Below are the code and all the weights of a small trained network. Each question names an input and a target symbol and asks about switching units off, where a switched-off unit gives its printed mean instead of its output.

import numpy as np


def w(rows, s, z=0):
    codes = np.array(rows[::2]) - 128.0
    scale = np.full(codes.shape[1], s)
    scale[-1] = z or s
    return codes * scale


def norm(h):
    return h / np.sqrt((h * h).mean(-1, keepdims=True) + 1e-5)


def f(y):
    return np.maximum(y, 0)


def softmax(a):
    e = np.exp(a - a.max(-1, keepdims=True))
    return e / e.sum(-1, keepdims=True)


def log_softmax(a):
    a = a - a.max(-1, keepdims=True)
    return a - np.log(np.exp(a).sum(-1, keepdims=True))


def net(x, mask):
    ids = ['ΓΠΦβητω'.index(c) for c in x.split()]
    T = len(ids)
    res = E[ids] + P[:T]
    q, k, v = (norm(res) @ M[0].T for M in (Q, K, V))
    z = softmax(np.where(np.tri(T) > 0, q @ k.T / 3**0.5, -1e9)) @ v
    res = res + np.where(mask[0], z, O[0][:, -1]) @ O[0][:, :-1]
    y = f(norm(res) @ A[0][:, :-1].T + A[0][:, -1])
    res = res + np.where(mask[1:9], y, B[0][:, -1]) @ B[0][:, :-1]
    return log_softmax(norm(res)[-1] @ U[:, :-1].T + U[:, -1])


Q, K, V, O, A, B = {}, {}, {}, {}, {}, {}
E = w([
[71,38,97],'Γ',
[44,138,150],'Π',
[86,127,85],'Φ',
[156,129,118],'β',
[199,83,14],'η',
[247,123,57],'τ',
[130,125,112],'ω',
],0.016)
P = w([
[142,114,134],'0',
[153,116,99],'1',
[189,188,178],'2',
[162,117,72],'3',
[206,199,167],'4',
[38,155,84],'5',
[66,244,180],'6',
[178,134,81],'7',
[60,255,171],'8',
],0.0065)
Q[0] = w([
[88,251,65],'head 0',
[132,195,160],'head 0',
[179,129,72],'head 0',
],0.011)
K[0] = w([
[103,126,3],'head 0',
[88,37,108],'head 0',
[16,27,206],'head 0',
],0.0074)
V[0] = w([
[119,84,208],'head 0',
[106,167,133],'head 0',
[2,147,109],'head 0',
],0.0045)
O[0] = w([
[155,53,223,4],'head 0',
[3,109,96,113],'head 0',
[160,114,24,171],'head 0',
],0.0052,0.0028)
A[0] = w([
[201,109,115,250],'neuron 0',
[43,85,205,221],'neuron 1',
[53,8,154,115],'neuron 2',
[45,182,128,165],'neuron 3',
[229,61,145,87],'neuron 4',
[102,37,66,106],'neuron 5',
[91,130,139,74],'neuron 6',
[104,73,125,100],'neuron 7',
],0.012,0.0024)
B[0] = w([
[78,95,179,253],'neuron 0',
[250,142,53,170],'neuron 1',
[189,137,132,166],'neuron 2',
[155,96,161,244],'neuron 3',
[176,158,71,208],'neuron 4',
[143,146,185,248],'neuron 5',
[112,148,112,145],'neuron 6',
[206,120,109,146],'neuron 7',
],0.013,0.0054)
U = w([
[254,59,151,148],'Γ',
[139,128,56,225],'Π',
[84,141,35,123],'Φ',
[36,141,39,84],'β',
[118,99,201,64],'η',
[62,60,150,176],'τ',
[124,89,163,2],'ω',
],0.012,0.0036)

Each question gives the input, a string of symbols that net reads in full, and the target symbol t.
The units are the heads (3 rows each of Q, K, V and O) and the neurons (one row each of A and B). Each row of codes is followed by its name. A weight is (code - 128) times the scale printed after its matrix; where a second scale follows, it is the last column's (O, A, B and U).
mask holds one flag per unit, heads first, then neurons. A switched-off unit (its flag False) gives its mean, the last column of its rows in O or B, instead of its output. The means were averaged over made-up inputs and are rounded, as every weight is.
A unit's drop is (log p(t) with every unit on - log p(t) with that unit switched off) / (log p(t) with every unit on - log p(t) with every unit switched off).
The circuit of an input: a set's keep is (log p(t) with only the set's units on - log p(t) with every unit switched off) / (log p(t) with every unit on - log p(t) with every unit switched off). Starting from all 9 units, units are removed one at a time, each time the one whose removal leaves the highest keep (on an exact tie, the one counted first), for as long as the keep stays at least 0.8.
circuit, biggest first: the units of the circuit, biggest drop first
unit that matters most: the unit with the biggest drop
top k neurons: the k neurons with the biggest drops, biggest first
drop when u is switched off: that unit's drop, to one decimal
input η Φ η ω Φ ω β β, target Π: unit that matters most : neuron 3
input Φ Φ τ Φ Φ Φ ω Φ, target β: circuit, biggest first : neuron 1; head 0; neuron 4
input η ω η η η τ Φ, target Γ: top 4 neurons : neuron 3; neuron 1; neuron 0; neuron 4
input Π ω η Φ ω ω, target η: circuit, biggest first : neuron 1; neuron 3
input Φ τ τ ω, target τ: top 2 neurons : neuron 1; neuron 4
input τ β Φ Φ Φ, target Φ: top 3 neurons : neuron 0; neuron 5; neuron 1
input ω Γ η η Φ Φ, target Π: top 4 neurons : neuron 0; neuron 3; neuron 6; neuron 5
input Φ η ω Φ Φ, target Φ: top 2 neurons : neuron 5; neuron 0
input η β τ Φ η η β Φ Π, target Γ: drop when neuron 1 is switched off : 0.9
input Φ Π τ τ Π Φ, target Π: drop when neuron 3 is switched off : 0.5
input η Φ Φ Γ, target Γ: drop when neuron 5 is switched off : 0.2
